Below are the code and all the weights of a small trained network. Each question names an input and a target symbol and asks about switching units off, where a switched-off unit gives its printed mean instead of its output.

import numpy as np


def w(rows, s, z=0):
    codes = np.array(rows[::2]) - 128.0
    scale = np.full(codes.shape[1], s)
    scale[-1] = z or s
    return codes * scale


def norm(h):
    return h / np.sqrt((h * h).mean(-1, keepdims=True) + 1e-5)


def f(y):
    return np.maximum(y, 0)


def softmax(a):
    e = np.exp(a - a.max(-1, keepdims=True))
    return e / e.sum(-1, keepdims=True)


def log_softmax(a):
    a = a - a.max(-1, keepdims=True)
    return a - np.log(np.exp(a).sum(-1, keepdims=True))


def net(x, mask):
    ids = ['ΓΦβδετ'.index(c) for c in x.split()]
    T = len(ids)
    res = E[ids] + P[:T]
    r = norm(res)
    for j in range(2):
        rows = slice(2 * j, 2 * j + 2)
        q, k, v = (r @ M[0][rows].T for M in (Q, K, V))
        z = softmax(np.where(np.tri(T) > 0, q @ k.T / 2**0.5, -1e9)) @ v
        o = O[0][rows]
        res = res + np.where(mask[j], z, o[:, -1]) @ o[:, :-1]
    y = f(norm(res) @ A[0][:, :-1].T + A[0][:, -1])
    res = res + np.where(mask[2:18], y, B[0][:, -1]) @ B[0][:, :-1]
    return log_softmax(norm(res)[-1] @ U[:, :-1].T + U[:, -1])


Q, K, V, O, A, B = {}, {}, {}, {}, {}, {}
E = w([
[229,37,107,76,103],'Γ',
[179,26,151,26,99],'Φ',
[143,17,143,61,179],'β',
[106,135,231,162,115],'δ',
[45,102,135,100,55],'ε',
[83,132,10,151,96],'τ',
],0.011)
P = w([
[69,41,58,201,24],'0',
[2,33,126,171,89],'1',
[41,97,146,175,73],'2',
[86,139,157,166,76],'3',
[108,168,159,165,76],'4',
[124,178,181,138,58],'5',
[134,190,193,113,52],'6',
[143,181,186,91,63],'7',
[142,166,174,94,83],'8',
[132,125,140,114,120],'9',
[155,136,165,104,32],'10',
],0.0046)
Q[0] = w([
[145,151,163,150,145],'head 1',
[120,66,162,56,94],'head 1',
[34,144,119,133,71],'head 2',
[137,170,123,70,2],'head 2',
],0.0094)
K[0] = w([
[167,100,157,103,117],'head 1',
[153,242,175,124,179],'head 1',
[165,84,67,255,120],'head 2',
[148,188,115,114,73],'head 2',
],0.0071)
V[0] = w([
[28,91,2,86,113],'head 1',
[178,81,66,31,247],'head 1',
[79,106,206,151,235],'head 2',
[75,47,173,63,124],'head 2',
],0.0074)
O[0] = w([
[89,205,167,70,229,120],'head 1',
[230,146,173,33,105,48],'head 1',
[125,100,240,113,92,67],'head 2',
[95,187,122,83,9,254],'head 2',
],0.012,0.0061)
A[0] = w([
[82,197,105,88,87,92],'neuron 1',
[93,139,119,113,120,23],'neuron 2',
[129,94,180,172,114,76],'neuron 3',
[156,184,162,68,248,124],'neuron 4',
[229,123,187,121,147,157],'neuron 5',
[151,102,85,100,134,4],'neuron 6',
[151,238,137,123,136,223],'neuron 7',
[110,179,186,118,146,60],'neuron 8',
[162,99,118,98,136,222],'neuron 9',
[136,123,146,139,182,30],'neuron 10',
[120,119,219,121,109,236],'neuron 11',
[179,131,66,96,134,179],'neuron 12',
[131,135,87,185,180,160],'neuron 13',
[185,91,87,130,145,36],'neuron 14',
[153,101,160,97,99,116],'neuron 15',
[109,97,127,172,75,102],'neuron 16',
],0.014,0.003)
B[0] = w([
[64,64,69,135,115,242],'neuron 1',
[82,150,124,150,117,148],'neuron 2',
[224,165,142,96,173,160],'neuron 3',
[229,123,95,162,198,155],'neuron 4',
[37,112,220,88,179,148],'neuron 5',
[120,139,87,177,107,151],'neuron 6',
[75,2,174,121,200,190],'neuron 7',
[77,116,129,155,157,145],'neuron 8',
[164,165,150,154,122,173],'neuron 9',
[128,89,163,104,149,129],'neuron 10',
[199,142,117,177,161,183],'neuron 11',
[138,189,130,167,163,203],'neuron 12',
[148,113,98,63,171,154],'neuron 13',
[131,210,146,231,80,146],'neuron 14',
[110,189,102,163,96,176],'neuron 15',
[171,141,145,89,151,254],'neuron 16',
],0.0091,0.0083)
U = w([
[11,94,152,168,104,24],'Γ',
[100,143,98,65,89,3],'Φ',
[155,200,123,166,113,212],'β',
[145,83,195,174,99,29],'δ',
[121,135,197,58,117,192],'ε',
[124,119,124,124,182,254],'τ',
],0.012,0.0019)

Each question gives the input, a string of symbols that net reads in full, and the target symbol t.
The units are the heads (2 rows each of Q, K, V and O) and the neurons (one row each of A and B). Each row of codes is followed by its name. A weight is (code - 128) times the scale printed after its matrix; where a second scale follows, it is the last column's (O, A, B and U).
mask holds one flag per unit, heads first, then neurons. A switched-off unit (its flag False) gives its mean, the last column of its rows in O or B, instead of its output. The means were averaged over made-up inputs and are rounded, as every weight is.
A unit's drop is (log p(t) with every unit on - log p(t) with that unit switched off) / (log p(t) with every unit on - log p(t) with every unit switched off).
The circuit of an input: a set's keep is (log p(t) with only the set's units on - log p(t) with every unit switched off) / (log p(t) with every unit on - log p(t) with every unit switched off). Starting from the 12 units with the biggest drops (on a tie, the unit counted first), units are removed one at a time, each time the one whose removal leaves the highest keep (on an exact tie, the one counted first), for as long as the keep stays at least 0.8.
units of the circuit, in order: the units of the circuit, biggest drop first
most important unit: the unit with the biggest drop
top k neurons: the k neurons with the biggest drops, biggest first
heads that matter: for each layer, one digit per head in row order, 1 if its drop is at least 0.15 and else 0, layers parted by /
drop when u is switched off: that unit's drop, to one decimal
input δ τ δ Γ δ δ Γ β, target δ: units of the circuit, in order	[head 1; head 2; neuron 1; neuron 3]
input δ Γ δ, target δ: units of the circuit, in order	[head 2; neuron 11]
input δ τ β Φ Γ Γ Γ Φ, target β: heads that matter	10
input δ δ δ Φ Φ β Γ Γ δ δ, target β: heads that matter	10
input Γ τ Γ δ Γ δ, target δ: heads that matter	10
input δ Γ Γ τ δ, target τ: heads that matter	01
input τ Γ Φ, target τ: units of the circuit, in order	[head 1; neuron 4]
input δ δ Γ Γ β δ Γ τ δ Γ Φ, target δ: units of the circuit, in order	[head 1; neuron 1]
input Γ τ Γ, target τ: units of the circuit, in order	[head 1; neuron 7; neuron 4]
input Φ δ β Γ Γ β τ Γ Γ, target β: top 2 neurons	[neuron 12; neuron 9]
input Γ Γ δ τ ε τ Γ δ, target τ: units of the circuit, in order	[head 2; neuron 13]
input ε Φ Γ, target Γ: top 3 neurons	[neuron 7; neuron 16; neuron 1]
input τ δ τ ε Φ Γ, target Γ: heads that matter	10
input Φ δ Γ Φ Γ Γ τ Φ δ δ, target β: units of the circuit, in order	[head 1; neuron 3]
input τ β ε, target τ: most important unit	head 2
input δ Γ δ δ Γ Γ Φ, target Γ: top 2 neurons	[neuron 11; neuron 4]
input Γ Γ Γ δ ε τ τ Φ, target Γ: top neuron	[neuron 3]
input Φ Γ Γ τ, target τ: units of the circuit, in order	[head 2; head 1; neuron 7]
input Φ β Γ Φ, target ε: top 2 neurons	[neuron 5; neuron 7]
input β τ δ β δ Γ, target δ: units of the circuit, in order	[head 2]
input Γ Γ β, target ε: drop when head 1 is switched off	0.8
input Γ δ δ δ Γ, target δ: drop when neuron 1 is switched off	0.2
input β β Φ, target ε: drop when neuron 3 is switched off	0.0
